Here is a tiny trained network, its code and every weight. The questions are about switching its units off for an input and a class, where a switched-off unit gives its printed mean instead of its output.

import numpy as np


def w(rows, s, z=0):
    codes = np.array(rows[::2]) - 128.0
    scale = np.full(codes.shape[1], s)
    scale[-1] = z or s
    return codes * scale


def f(y):
    return y / 2 * (1 + np.tanh(0.7978845608 * (y + 0.044715 * y**3)))


def log_softmax(a):
    a = a - a.max(-1, keepdims=True)
    return a - np.log(np.exp(a).sum(-1, keepdims=True))


def net(x, mask):
    res = np.array(x, float).reshape(1, 4) / 4 @ E
    y = f(res @ A[0][:, :-1].T + A[0][:, -1])
    res = res + np.where(mask, y, B[0][:, -1]) @ B[0][:, :-1]
    return log_softmax(res[-1] @ U[:, :-1].T + U[:, -1])


A, B = {}, {}
E = w([
[155,149,159,220,5,142,137],'x0',
[151,166,104,117,86,49,53],'x1',
[75,234,58,89,130,200,57],'x2',
[182,135,85,70,121,156,139],'x3',
],0.012)
A[0] = w([
[80,178,118,118,110,236,137,156],'N1',
[66,76,149,74,221,90,147,72],'N2',
[126,141,79,40,169,167,143,164],'N3',
[94,121,118,80,107,138,105,109],'N4',
[156,196,77,105,61,133,64,108],'N5',
[132,140,166,97,119,83,101,1],'N6',
[153,119,185,148,131,247,190,108],'N7',
[203,30,204,182,100,114,230,186],'N8',
[141,215,122,145,35,125,79,165],'N9',
[116,73,150,132,93,141,128,87],'N10',
[144,156,102,121,74,136,62,68],'N11',
[153,140,58,57,205,195,103,183],'N12',
[135,134,183,144,115,164,171,140],'N13',
[163,22,145,145,88,101,174,99],'N14',
[113,138,100,85,145,127,89,3],'N15',
[113,126,121,136,132,114,106,38],'N16',
[122,144,80,24,170,182,106,163],'N17',
[39,155,147,154,118,240,115,94],'N18',
[28,160,157,203,129,184,106,169],'N19',
[97,56,114,111,193,116,109,77],'N20',
],0.011,0.0051)
B[0] = w([
[122,181,145,223,103,179,109,184],'N1',
[90,66,153,108,203,152,132,194],'N2',
[152,131,131,120,138,192,150,201],'N3',
[155,120,115,134,110,150,130,145],'N4',
[102,180,145,130,201,136,133,184],'N5',
[139,127,152,111,120,140,99,132],'N6',
[201,148,78,44,90,184,130,178],'N7',
[203,40,7,229,110,76,168,251],'N8',
[100,173,170,130,216,92,146,189],'N9',
[153,113,85,138,129,125,129,145],'N10',
[80,146,117,106,192,98,119,158],'N11',
[173,118,125,109,127,205,168,221],'N12',
[170,151,97,111,125,138,155,158],'N13',
[121,74,124,252,93,57,152,199],'N14',
[160,106,96,108,112,149,158,153],'N15',
[143,116,128,115,114,109,130,125],'N16',
[167,150,95,107,98,195,162,215],'N17',
[91,145,149,219,100,147,116,173],'N18',
[103,151,118,234,184,143,157,173],'N19',
[117,91,154,107,175,151,136,169],'N20',
],0.011,0.021)
U = w([
[167,115,96,154,5,94,131,10],'0',
[82,180,167,162,133,133,91,241],'1',
[152,140,95,140,117,185,180,182],'2',
[94,133,112,112,94,132,148,2],'3',
[88,81,182,110,151,123,111,85],'4',
[133,111,103,159,164,91,184,212],'5',
[138,149,127,54,150,161,141,86],'6',
],0.016,0.0052)

Each question gives the input, the list of numbers given to net, and the class t.
The units are the neurons (one row each of A and B). Each row of codes is followed by its name. A weight is (code - 128) times the scale printed after its matrix; where a second scale follows, it is the last column's (A, B and U).
mask holds one flag per neuron, in row order. A switched-off neuron (its flag False) gives its mean, the last column of its row in B, instead of its output. The means were averaged over made-up inputs and are rounded, as every weight is.
A unit's drop is (log p(t) with every unit on - log p(t) with that unit switched off) / (log p(t) with every unit on - log p(t) with every unit switched off).
The circuit of an input: a set's keep is (log p(t) with only the set's units on - log p(t) with every unit switched off) / (log p(t) with every unit on - log p(t) with every unit switched off). Starting from the 12 units with the biggest drops (on a tie, the unit counted first), units are removed one at a time, each time the one whose removal leaves the highest keep (on an exact tie, the one counted first), for as long as the keep stays at least 0.8.
units of the circuit, in order: the units of the circuit, biggest drop first
k most important neurons: the k neurons with the biggest drops, biggest first
drop of u: that unit's drop, to one decimal
input [5,8,-5,6], class 5: units of the circuit, in order	[N9]
input [-7,6,-1,-5], class 4: units of the circuit, in order	[N8; N2]
input [-8,3,-5,6], class 2: 2 most important neurons	[N9; N17]
input [-4,3,-2,1], class 6: 2 most important neurons	[N8; N14]
input [5,-8,5,-2], class 1: 2 most important neurons	[N8; N18]
input [2,1,-1,-1], class 5: 3 most important neurons	[N7; N17; N1]
input [5,-1,1,-3], class 5: 2 most important neurons	[N17; N12]
input [3,2,-2,3], class 5: 2 most important neurons	[N7; N17]
input [2,4,1,6], class 6: drop of N18	0.1
input [4,-6,-8,4], class 0: drop of N13	0.0
input [-8,6,3,-7], class 6: drop of N8	0.3
input [8,1,-6,-8], class 0: drop of N8	0.1
